Below are the code and all the weights of a small trained network. Each question names an input and a class and asks about switching units off, where a switched-off unit gives its printed mean instead of its output.

import numpy as np


def w(rows, s, z=0):
    codes = np.array(rows[::2]) - 128.0
    scale = np.full(codes.shape[1], s)
    scale[-1] = z or s
    return codes * scale


def norm(h):
    return h / np.sqrt((h * h).mean(-1, keepdims=True) + 1e-5)


def f(y):
    return y / 2 * (1 + np.tanh(0.7978845608 * (y + 0.044715 * y**3)))


def log_softmax(a):
    a = a - a.max(-1, keepdims=True)
    return a - np.log(np.exp(a).sum(-1, keepdims=True))


def net(x, mask):
    res = np.array(x, float).reshape(1, 5) / 4 @ E
    u = 0
    for l in range(2):
        y = f(norm(res) @ A[l][:, :-1].T + A[l][:, -1])
        res = res + np.where(mask[u : u + 13], y, B[l][:, -1]) @ B[l][:, :-1]
        u += 13
    return log_softmax(norm(res)[-1] @ U[:, :-1].T + U[:, -1])


A, B = {}, {}
E = w([
[186,135,164,93,41,200,162,132,120,65,135,134],'x0',
[98,164,174,58,154,105,211,251,125,151,83,144],'x1',
[219,121,59,234,84,36,161,129,98,227,115,41],'x2',
[249,175,18,60,222,124,184,147,37,61,85,187],'x3',
[55,253,168,224,146,72,67,201,61,142,232,195],'x4',
],0.0029)
A[0] = w([
[95,178,131,162,166,147,26,253,109,102,127,195,64],'0.n0',
[186,214,110,213,97,141,60,68,92,134,201,162,2],'0.n1',
[87,45,115,180,175,98,67,84,79,175,39,55,45],'0.n2',
[89,165,101,200,115,121,67,154,223,156,164,67,63],'0.n3',
[193,82,129,180,101,145,75,120,64,68,190,103,84],'0.n4',
[95,163,196,150,33,158,164,146,134,228,162,38,57],'0.n5',
[145,190,115,76,247,58,136,185,62,91,111,151,38],'0.n6',
[83,105,74,166,125,120,142,70,182,82,141,60,33],'0.n7',
[134,227,68,114,190,100,104,188,49,85,135,154,59],'0.n8',
[141,91,57,134,173,81,42,85,202,187,99,76,39],'0.n9',
[89,196,171,214,27,107,113,184,212,163,152,76,19],'0.n10',
[147,124,78,52,58,178,207,149,136,90,71,56,37],'0.n11',
[36,123,179,79,91,204,18,114,179,51,144,214,79],'0.n12',
],0.0041,0.0022)
B[0] = w([
[178,85,140,105,125,148,137,73,145,147,96,107,194],'0.n0',
[166,157,43,155,61,77,99,140,192,54,97,100,183],'0.n1',
[126,137,115,107,171,102,173,106,72,194,173,69,163],'0.n2',
[149,177,84,125,106,177,190,113,59,152,95,169,178],'0.n3',
[119,171,118,154,163,63,88,157,187,140,130,149,158],'0.n4',
[106,61,161,201,148,160,61,118,93,175,88,159,204],'0.n5',
[174,141,179,103,167,130,122,156,91,224,97,239,187],'0.n6',
[116,173,110,83,160,71,121,102,110,184,134,159,138],'0.n7',
[185,139,148,90,149,97,59,168,113,182,125,191,190],'0.n8',
[175,107,99,123,210,121,221,80,109,133,209,74,165],'0.n9',
[94,15,131,191,98,180,138,164,83,136,70,191,208],'0.n10',
[153,94,145,117,98,111,169,120,157,82,56,145,195],'0.n11',
[89,208,253,50,168,131,117,182,176,143,202,38,253],'0.n12',
],0.0043,0.0039)
A[1] = w([
[173,223,113,157,103,60,130,162,164,141,112,77,132],'1.n0',
[66,151,198,127,164,230,69,167,153,92,196,84,64],'1.n1',
[93,132,143,77,149,135,252,139,103,197,89,129,151],'1.n2',
[139,119,125,117,165,136,153,47,156,136,197,58,157],'1.n3',
[22,72,128,252,67,89,75,182,67,188,190,146,59],'1.n4',
[138,185,31,161,54,63,3,124,123,64,216,147,18],'1.n5',
[213,123,106,67,134,137,72,78,152,70,175,137,63],'1.n6',
[178,65,84,174,85,72,99,121,113,140,68,89,84],'1.n7',
[181,135,94,82,180,150,227,123,132,54,83,95,126],'1.n8',
[77,169,167,62,73,150,146,163,148,138,188,88,67],'1.n9',
[196,64,64,202,135,89,179,124,57,166,97,164,150],'1.n10',
[122,83,104,78,93,174,202,136,179,75,17,157,3],'1.n11',
[117,70,81,170,122,102,160,27,168,165,130,49,75],'1.n12',
],0.0045,0.0017)
B[1] = w([
[136,92,100,153,101,175,75,105,172,112,93,149,156],'1.n0',
[83,105,187,101,194,179,157,91,138,88,121,57,231],'1.n1',
[153,139,61,177,99,152,92,90,107,68,152,155,203],'1.n2',
[149,192,151,144,164,119,153,135,78,96,195,134,174],'1.n3',
[74,81,36,116,69,234,230,150,80,100,19,156,240],'1.n4',
[161,157,49,178,181,120,67,83,234,3,36,44,181],'1.n5',
[63,138,130,163,148,165,167,199,144,182,69,88,161],'1.n6',
[115,95,191,68,180,137,67,117,148,108,141,139,191],'1.n7',
[21,155,97,146,41,77,155,145,124,138,155,149,197],'1.n8',
[53,143,99,104,208,146,125,89,175,69,139,118,180],'1.n9',
[59,165,209,108,139,181,118,126,167,118,162,91,254],'1.n10',
[168,149,124,100,38,44,151,143,156,82,135,79,192],'1.n11',
[149,133,120,184,166,97,83,140,57,175,202,196,198],'1.n12',
],0.0049,0.004)
U = w([
[194,179,143,78,182,110,92,204,96,208,85,254,112],'0',
[174,172,54,188,158,139,53,108,212,54,63,99,133],'1',
[143,144,82,57,33,73,224,144,149,72,89,133,126],'2',
[58,143,236,61,194,187,123,116,188,79,158,82,168],'3',
[182,49,212,151,75,96,93,114,159,136,129,111,3],'4',
[59,57,112,197,91,232,166,146,68,169,48,156,144],'5',
[152,122,82,168,185,92,144,61,70,198,235,111,162],'6',
],0.011,0.0025)

Each question gives the input, the list of numbers given to net, and the class t.
The units are the neurons (one row each of A and B). Each row of codes is followed by its name. A weight is (code - 128) times the scale printed after its matrix; where a second scale follows, it is the last column's (A, B and U).
mask holds one flag per neuron, layer by layer. A switched-off neuron (its flag False) gives its mean, the last column of its row in B, instead of its output. The means were averaged over made-up inputs and are rounded, as every weight is.
A unit's drop is (log p(t) with every unit on - log p(t) with that unit switched off) / (log p(t) with every unit on - log p(t) with every unit switched off).
The circuit of an input: a set's keep is (log p(t) with only the set's units on - log p(t) with every unit switched off) / (log p(t) with every unit on - log p(t) with every unit switched off). Starting from the 12 units with the biggest drops (on a tie, the unit counted first), units are removed one at a time, each time the one whose removal leaves the highest keep (on an exact tie, the one counted first), for as long as the keep stays at least 0.8.
units of the circuit, in order: the units of the circuit, biggest drop first
top k neurons: the k neurons with the biggest drops, biggest first
top k neurons in layer l: the k neurons of layer l with the biggest drops, biggest first
drop when u is switched off: that unit's drop, to one decimal
input [-6,-8,-3,-8,-2], class 6: units of the circuit, in order : (0.n9, 1.n12)
input [7,1,-4,4,6], class 0: units of the circuit, in order : (0.n8)
input [-4,-4,3,-5,-2], class 6: top 2 neurons : (0.n9, 0.n2)
input [-7,7,8,-6,-8], class 6: units of the circuit, in order : (0.n9, 1.n12)
input [-1,-8,2,-5,8], class 5: top 3 neurons : (1.n4, 0.n10, 0.n3)
input [-2,-8,8,-5,1], class 5: top 4 neurons : (1.n4, 0.n10, 0.n5, 0.n12)
input [1,-1,-2,7,-3], class 2: top 3 neurons : (1.n11, 1.n8, 0.n11)
input [-3,6,1,4,-3], class 0: top 3 neurons : (0.n6, 0.n8, 1.n4)
input [-6,5,6,-4,-4], class 6: units of the circuit, in order : (0.n9, 1.n12)
input [7,6,7,-2,-4], class 4: top 2 neurons in layer 0 : (0.n5, 0.n3)
input [4,-8,0,-5,5], class 1: top 2 neurons : (0.n1, 1.n5)
input [-6,4,-3,-5,4], class 5: top 2 neurons : (1.n4, 0.n10)
input [8,-4,8,-1,5], class 1: top 3 neurons : (0.n1, 1.n5, 0.n4)
input [-2,5,-5,4,-1], class 0: units of the circuit, in order : (0.n6)
input [5,-2,-3,5,7], class 0: top 2 neurons in layer 0 : (0.n6, 0.n8)
input [-8,-8,-8,6,4], class 0: top 3 neurons : (0.n6, 0.n8, 1.n10)
input [7,-2,0,-3,8], class 5: top 2 neurons : (0.n10, 1.n4)
input [6,-7,3,-6,-8], class 6: top 2 neurons in layer 1 : (1.n12, 1.n3)
input [4,-4,7,8,4], class 1: drop when 1.n5 is switched off : 0.2
input [-2,-3,0,0,8], class 1: units of the circuit, in order : (1.n5)
